Below are the code and all the weights of a small trained network. Each question names an input and a target symbol and asks about switching units off, where a switched-off unit gives its printed mean instead of its output.

import numpy as np


def w(rows, s, z=0):
    codes = np.array(rows[::2]) - 128.0
    scale = np.full(codes.shape[1], s)
    scale[-1] = z or s
    return codes * scale


def f(y):
    return y / 2 * (1 + np.tanh(0.7978845608 * (y + 0.044715 * y**3)))


def softmax(a):
    e = np.exp(a - a.max(-1, keepdims=True))
    return e / e.sum(-1, keepdims=True)


def log_softmax(a):
    a = a - a.max(-1, keepdims=True)
    return a - np.log(np.exp(a).sum(-1, keepdims=True))


def net(x, mask):
    ids = ['αβδεζηθλμξστφψω'.index(c) for c in x.split()]
    T = len(ids)
    res = E[ids] + P[:T]
    r = res
    for j in range(2):
        rows = slice(2 * j, 2 * j + 2)
        q, k, v = (r @ M[0][rows].T for M in (Q, K, V))
        z = softmax(np.where(np.tri(T) > 0, q @ k.T / 2**0.5, -1e9)) @ v
        o = O[0][rows]
        res = res + np.where(mask[j], z, o[:, -1]) @ o[:, :-1]
    y = f(res @ A[0][:, :-1].T + A[0][:, -1])
    res = res + np.where(mask[2:14], y, B[0][:, -1]) @ B[0][:, :-1]
    return log_softmax(res[-1] @ U[:, :-1].T + U[:, -1])


Q, K, V, O, A, B = {}, {}, {}, {}, {}, {}
E = w([
[171,73,146,97],'α',
[92,168,201,137],'β',
[91,147,118,144],'δ',
[155,177,143,77],'ε',
[190,41,61,154],'ζ',
[179,96,212,159],'η',
[118,182,6,84],'θ',
[173,155,99,47],'λ',
[191,55,73,65],'μ',
[176,185,106,133],'ξ',
[149,93,135,34],'σ',
[169,126,23,93],'τ',
[48,97,60,191],'φ',
[139,136,131,203],'ψ',
[85,107,165,112],'ω',
],0.021)
P = w([
[246,153,118,170],'0',
[19,254,129,49],'1',
[239,136,126,193],'2',
[85,78,165,207],'3',
[14,227,122,67],'4',
[247,132,136,206],'5',
[91,75,159,201],'6',
[15,206,114,83],'7',
[233,133,137,214],'8',
[98,72,156,191],'9',
[11,192,104,82],'10',
[234,129,141,215],'11',
[95,77,162,199],'12',
[7,182,108,102],'13',
],0.0068)
Q[0] = w([
[230,139,220,125],'head 0',
[35,220,132,253],'head 0',
[109,83,210,201],'head 1',
[160,147,115,81],'head 1',
],0.006)
K[0] = w([
[170,98,245,116],'head 0',
[128,176,148,188],'head 0',
[181,119,131,153],'head 1',
[144,79,157,106],'head 1',
],0.012)
V[0] = w([
[226,10,221,61],'head 0',
[76,58,68,159],'head 0',
[29,91,186,72],'head 1',
[136,251,23,65],'head 1',
],0.0031)
O[0] = w([
[247,62,105,1,254],'head 0',
[58,35,20,126,64],'head 0',
[105,163,152,44,103],'head 1',
[182,174,84,11,242],'head 1',
],0.0054,0.0016)
A[0] = w([
[6,145,141,148,136],'neuron 0',
[206,114,203,111,2],'neuron 1',
[99,167,82,64,32],'neuron 2',
[120,116,242,63,131],'neuron 3',
[51,70,114,62,15],'neuron 4',
[78,167,146,53,78],'neuron 5',
[65,79,131,145,67],'neuron 6',
[60,131,108,60,52],'neuron 7',
[86,168,157,76,75],'neuron 8',
[130,96,163,139,111],'neuron 9',
[143,151,122,74,25],'neuron 10',
[15,85,135,149,66],'neuron 11',
],0.013,0.0069)
B[0] = w([
[169,129,148,29,185],'neuron 0',
[71,172,254,78,178],'neuron 1',
[94,136,88,172,177],'neuron 2',
[17,115,59,221,255],'neuron 3',
[128,234,172,51,159],'neuron 4',
[193,21,143,214,194],'neuron 5',
[141,153,59,194,131],'neuron 6',
[211,176,184,182,170],'neuron 7',
[141,97,200,90,166],'neuron 8',
[204,86,85,160,132],'neuron 9',
[110,118,65,81,168],'neuron 10',
[156,64,102,156,153],'neuron 11',
],0.0089,0.0086)
U = w([
[188,62,211,102,79],'α',
[38,199,170,183,2],'β',
[127,165,134,132,159],'δ',
[109,198,181,94,193],'ε',
[208,36,115,144,76],'ζ',
[133,72,213,162,56],'η',
[56,160,50,144,72],'θ',
[172,129,124,43,73],'λ',
[196,42,157,63,63],'μ',
[201,178,149,144,148],'ξ',
[3,71,101,44,181],'σ',
[145,89,55,97,31],'τ',
[110,38,57,141,39],'φ',
[168,97,135,231,179],'ψ',
[89,73,109,165,223],'ω',
],0.013,0.0069)

Each question gives the input, a string of symbols that net reads in full, and the target symbol t.
The units are the heads (2 rows each of Q, K, V and O) and the neurons (one row each of A and B). Each row of codes is followed by its name. A weight is (code - 128) times the scale printed after its matrix; where a second scale follows, it is the last column's (O, A, B and U).
mask holds one flag per unit, heads first, then neurons. A switched-off unit (its flag False) gives its mean, the last column of its rows in O or B, instead of its output. The means were averaged over made-up inputs and are rounded, as every weight is.
A unit's drop is (log p(t) with every unit on - log p(t) with that unit switched off) / (log p(t) with every unit on - log p(t) with every unit switched off).
The circuit of an input: a set's keep is (log p(t) with only the set's units on - log p(t) with every unit switched off) / (log p(t) with every unit on - log p(t) with every unit switched off). Starting from the 12 units with the biggest drops (on a tie, the unit counted first), units are removed one at a time, each time the one whose removal leaves the highest keep (on an exact tie, the one counted first), for as long as the keep stays at least 0.8.
units of the circuit, in order: the units of the circuit, biggest drop first
most important unit: the unit with the biggest drop
top k neurons: the k neurons with the biggest drops, biggest first
which heads matter: for each layer, one digit per head in row order, 1 if its drop is at least 0.15 and else 0, layers parted by /
drop when u is switched off: that unit's drop, to one decimal
input η β σ δ τ ζ ψ σ ε ξ λ φ, target φ: most important unit -> neuron 11
input ζ δ σ σ σ ε λ θ ε ζ λ ψ θ ω, target α: units of the circuit, in order -> [neuron 0; neuron 7; neuron 5]
input ψ σ ψ δ α ψ δ η, target β: units of the circuit, in order -> [neuron 5; neuron 3]
input τ ψ μ λ σ σ σ α α ξ β θ λ φ, target τ: top 4 neurons -> [neuron 0; neuron 11; neuron 6; neuron 3]
input ε ζ α δ δ ε σ η α δ α β, target β: units of the circuit, in order -> [neuron 3; neuron 5]
input ζ η ζ ψ θ, target ξ: top 2 neurons -> [neuron 7; neuron 3]
input σ σ ε β η τ β μ, target λ: units of the circuit, in order -> [neuron 3; neuron 4]
input δ σ ε ζ ψ, target ε: which heads matter -> 00
input ψ α σ σ η, target β: units of the circuit, in order -> [neuron 3; neuron 1]
input ξ ξ σ ξ ω ε σ σ α σ β, target η: top 2 neurons -> [neuron 5; neuron 8]
input σ σ σ δ ε σ ε μ ψ α ε λ, target λ: top 4 neurons -> [neuron 3; neuron 5; neuron 10; neuron 7]
input β ε σ θ σ ψ ε ψ β φ ω α μ, target μ: top 2 neurons -> [neuron 3; neuron 2]
input ψ ε ε ψ σ σ ψ μ, target λ: drop when neuron 3 is switched off -> 0.7
input ε ε β β θ ε ε ψ ε, target ε: drop when neuron 9 is switched off -> 0.1
input ξ σ φ, target φ: drop when head 0 is switched off -> 0.4
